Here is a tiny trained network, its code and every weight. The questions are about switching its units off for an input and a target symbol, where a switched-off unit gives its printed mean instead of its output.

import numpy as np


def w(rows, s, z=0):
    codes = np.array(rows[::2]) - 128.0
    scale = np.full(codes.shape[1], s)
    scale[-1] = z or s
    return codes * scale


def norm(h):
    return h / np.sqrt((h * h).mean(-1, keepdims=True) + 1e-5)


def f(y):
    return y / 2 * (1 + np.tanh(0.7978845608 * (y + 0.044715 * y**3)))


def softmax(a):
    e = np.exp(a - a.max(-1, keepdims=True))
    return e / e.sum(-1, keepdims=True)


def log_softmax(a):
    a = a - a.max(-1, keepdims=True)
    return a - np.log(np.exp(a).sum(-1, keepdims=True))


def net(x, mask):
    ids = ['βγεθλμξφψω'.index(c) for c in x.split()]
    T = len(ids)
    res = E[ids] + P[:T]
    q, k, v = (norm(res) @ M[0].T for M in (Q, K, V))
    z = softmax(np.where(np.tri(T) > 0, q @ k.T / 3**0.5, -1e9)) @ v
    res = res + np.where(mask[0], z, O[0][:, -1]) @ O[0][:, :-1]
    y = f(norm(res) @ A[0][:, :-1].T + A[0][:, -1])
    res = res + np.where(mask[1:17], y, B[0][:, -1]) @ B[0][:, :-1]
    return log_softmax(norm(res)[-1] @ U[:, :-1].T + U[:, -1])


Q, K, V, O, A, B = {}, {}, {}, {}, {}, {}
E = w([
[57,103,34,183,119,165,228,183,183,101],'β',
[224,12,148,145,142,103,107,73,140,121],'γ',
[163,67,125,128,231,110,130,161,165,33],'ε',
[115,95,139,194,195,117,186,33,152,129],'θ',
[129,129,200,183,66,216,174,85,134,83],'λ',
[50,1,95,126,143,82,139,123,99,78],'μ',
[111,100,99,175,139,147,37,63,110,87],'ξ',
[63,133,206,177,166,69,136,154,133,104],'φ',
[130,121,229,64,132,115,152,33,127,141],'ψ',
[77,115,139,171,62,104,138,90,120,191],'ω',
],0.0095)
P = w([
[176,137,185,78,85,145,244,40,52,98],'0',
[134,177,184,136,185,231,130,113,17,134],'1',
[181,204,156,150,25,66,111,119,110,50],'2',
[129,162,189,138,196,230,89,113,74,214],'3',
[162,166,160,116,7,89,75,107,202,79],'4',
[130,96,193,105,178,255,53,110,156,239],'5',
[178,133,158,106,18,136,71,94,229,105],'6',
],0.0055)
Q[0] = w([
[150,132,108,125,23,34,106,63,232,62],'H1',
[83,52,170,137,102,150,115,109,255,115],'H1',
[142,246,97,85,95,61,149,172,96,88],'H1',
],0.0091)
K[0] = w([
[106,87,143,127,190,199,97,148,135,197],'H1',
[104,116,135,83,106,163,96,145,244,174],'H1',
[125,143,131,148,162,149,159,148,36,146],'H1',
],0.012)
V[0] = w([
[122,187,37,129,213,254,101,80,129,61],'H1',
[199,64,54,64,211,68,65,136,38,57],'H1',
[201,188,183,133,70,147,41,4,136,119],'H1',
],0.0045)
O[0] = w([
[85,133,127,92,216,237,127,85,110,196,238],'H1',
[72,51,195,122,104,149,148,152,254,147,8],'H1',
[104,187,100,84,91,156,146,69,167,83,105],'H1',
],0.0084,0.0018)
A[0] = w([
[229,90,130,173,120,126,122,181,94,164,144],'N1',
[73,90,173,69,162,212,117,140,181,176,65],'N2',
[86,179,56,138,150,163,95,253,179,140,185],'N3',
[123,107,140,157,99,139,39,198,136,60,207],'N4',
[170,14,192,196,118,64,114,201,109,149,16],'N5',
[212,89,121,41,213,101,52,217,220,93,103],'N6',
[196,138,151,15,148,69,203,187,104,140,181],'N7',
[193,158,249,140,121,29,60,95,123,136,3],'N8',
[39,209,186,151,155,129,83,198,127,139,124],'N9',
[154,124,137,160,140,214,104,157,110,100,200],'N10',
[75,164,100,154,112,150,208,159,187,29,117],'N11',
[129,105,175,66,180,179,127,60,143,153,145],'N12',
[143,212,83,101,137,90,121,93,103,57,117],'N13',
[57,85,173,185,133,97,133,107,227,99,94],'N14',
[73,145,132,146,26,116,157,64,142,182,113],'N15',
[136,102,142,133,60,166,8,70,106,131,157],'N16',
],0.0072,0.0037)
B[0] = w([
[123,129,121,33,52,105,193,151,147,162,200],'N1',
[129,196,140,42,164,45,140,226,118,86,243],'N2',
[102,105,65,228,37,140,68,126,204,164,199],'N3',
[58,131,116,188,63,131,162,158,133,64,174],'N4',
[166,99,37,85,127,55,173,49,210,155,173],'N5',
[67,79,213,207,123,119,55,155,137,164,197],'N6',
[33,167,184,66,133,96,90,238,160,178,149],'N7',
[51,180,18,131,58,175,184,115,156,110,155],'N8',
[137,144,100,146,163,2,115,102,66,45,136],'N9',
[123,64,166,121,60,67,93,129,141,149,233],'N10',
[97,106,201,70,140,105,181,97,87,115,243],'N11',
[79,118,49,168,105,96,54,106,176,142,250],'N12',
[124,74,130,144,251,114,145,159,209,142,237],'N13',
[227,135,128,145,168,183,115,96,72,110,253],'N14',
[140,84,138,162,143,98,71,161,13,201,194],'N15',
[62,78,198,154,127,70,190,102,137,149,186],'N16',
],0.0061,0.0044)
U = w([
[85,140,84,159,66,170,205,190,151,109,106],'β',
[211,84,81,120,54,109,105,100,235,138,113],'γ',
[153,92,208,107,187,128,88,215,181,115,76],'ε',
[228,163,116,143,226,206,141,59,137,144,69],'θ',
[197,151,254,115,34,196,120,98,97,53,97],'λ',
[77,61,189,84,174,74,208,95,101,115,253],'μ',
[53,103,113,225,130,135,68,81,139,118,158],'ξ',
[193,237,118,133,118,48,122,158,101,33,78],'φ',
[90,223,152,5,113,140,87,106,165,144,81],'ψ',
[173,129,115,121,89,93,92,164,40,214,129],'ω',
],0.0076,0.0049)

Each question gives the input, a string of symbols that net reads in full, and the target symbol t.
The units are the heads (3 rows each of Q, K, V and O) and the neurons (one row each of A and B). Each row of codes is followed by its name. A weight is (code - 128) times the scale printed after its matrix; where a second scale follows, it is the last column's (O, A, B and U).
mask holds one flag per unit, heads first, then neurons. A switched-off unit (its flag False) gives its mean, the last column of its rows in O or B, instead of its output. The means were averaged over made-up inputs and are rounded, as every weight is.
A unit's drop is (log p(t) with every unit on - log p(t) with that unit switched off) / (log p(t) with every unit on - log p(t) with every unit switched off).
The circuit of an input: a set's keep is (log p(t) with only the set's units on - log p(t) with every unit switched off) / (log p(t) with every unit on - log p(t) with every unit switched off). Starting from the 12 units with the biggest drops (on a tie, the unit counted first), units are removed one at a time, each time the one whose removal leaves the highest keep (on an exact tie, the one counted first), for as long as the keep stays at least 0.8.
circuit, biggest first: the units of the circuit, biggest drop first
unit that matters most: the unit with the biggest drop
top k neurons: the k neurons with the biggest drops, biggest first
drop when u is switched off: that unit's drop, to one decimal
input β μ φ ξ ε β ω, target ω: circuit, biggest first	(H1)
input ω μ β, target γ: top 2 neurons	(N3, N5)
input ω ε ε μ, target ε: circuit, biggest first	(H1, N2)
input θ β β φ β γ φ, target λ: circuit, biggest first	(N14, N13)
input ξ β β μ θ, target γ: top 2 neurons	(N5, N11)
input β ψ λ ε, target θ: circuit, biggest first	(H1, N2)
input β ψ β, target μ: top 3 neurons	(N11, N13, N12)
input β ε ε, target ε: circuit, biggest first	(N2, H1)
input θ β θ β μ ε, target γ: circuit, biggest first	(H1, N5)
input γ β μ γ, target γ: circuit, biggest first	(N5, H1)
input β μ ψ, target γ: circuit, biggest first	(H1, N5, N11)
input β λ θ ε, target ξ: top 3 neurons	(N2, N6, N12)
input ψ β ε γ, target γ: top 2 neurons	(N5, N12)
input β γ θ γ, target ξ: top 3 neurons	(N12, N2, N16)
input ω β β φ ψ ω θ, target θ: unit that matters most	N13
input ξ γ γ, target λ: circuit, biggest first	(H1, N14, N13)
input β ε β ε μ β, target γ: circuit, biggest first	(H1, N5)
input γ β μ μ θ, target θ: circuit, biggest first	(N14, N10)
input ω γ ξ, target λ: top 2 neurons	(N14, N13)
input β θ β, target ξ: unit that matters most	N3
input ε β ε θ φ, target φ: top 2 neurons	(N9, N6)
input ε β λ μ μ, target γ: top 3 neurons	(N5, N11, N14)
input β ξ ω β γ β, target λ: top 2 neurons	(N11, N14)
input β β ε β β θ ε, target ξ: top 3 neurons	(N6, N2, N12)
input ψ θ θ β φ β ξ, target μ: top 3 neurons	(N16, N3, N1)
input β β β, target ω: drop when N10 is switched off	0.1
input β ξ φ ω β, target φ: unit that matters most	H1
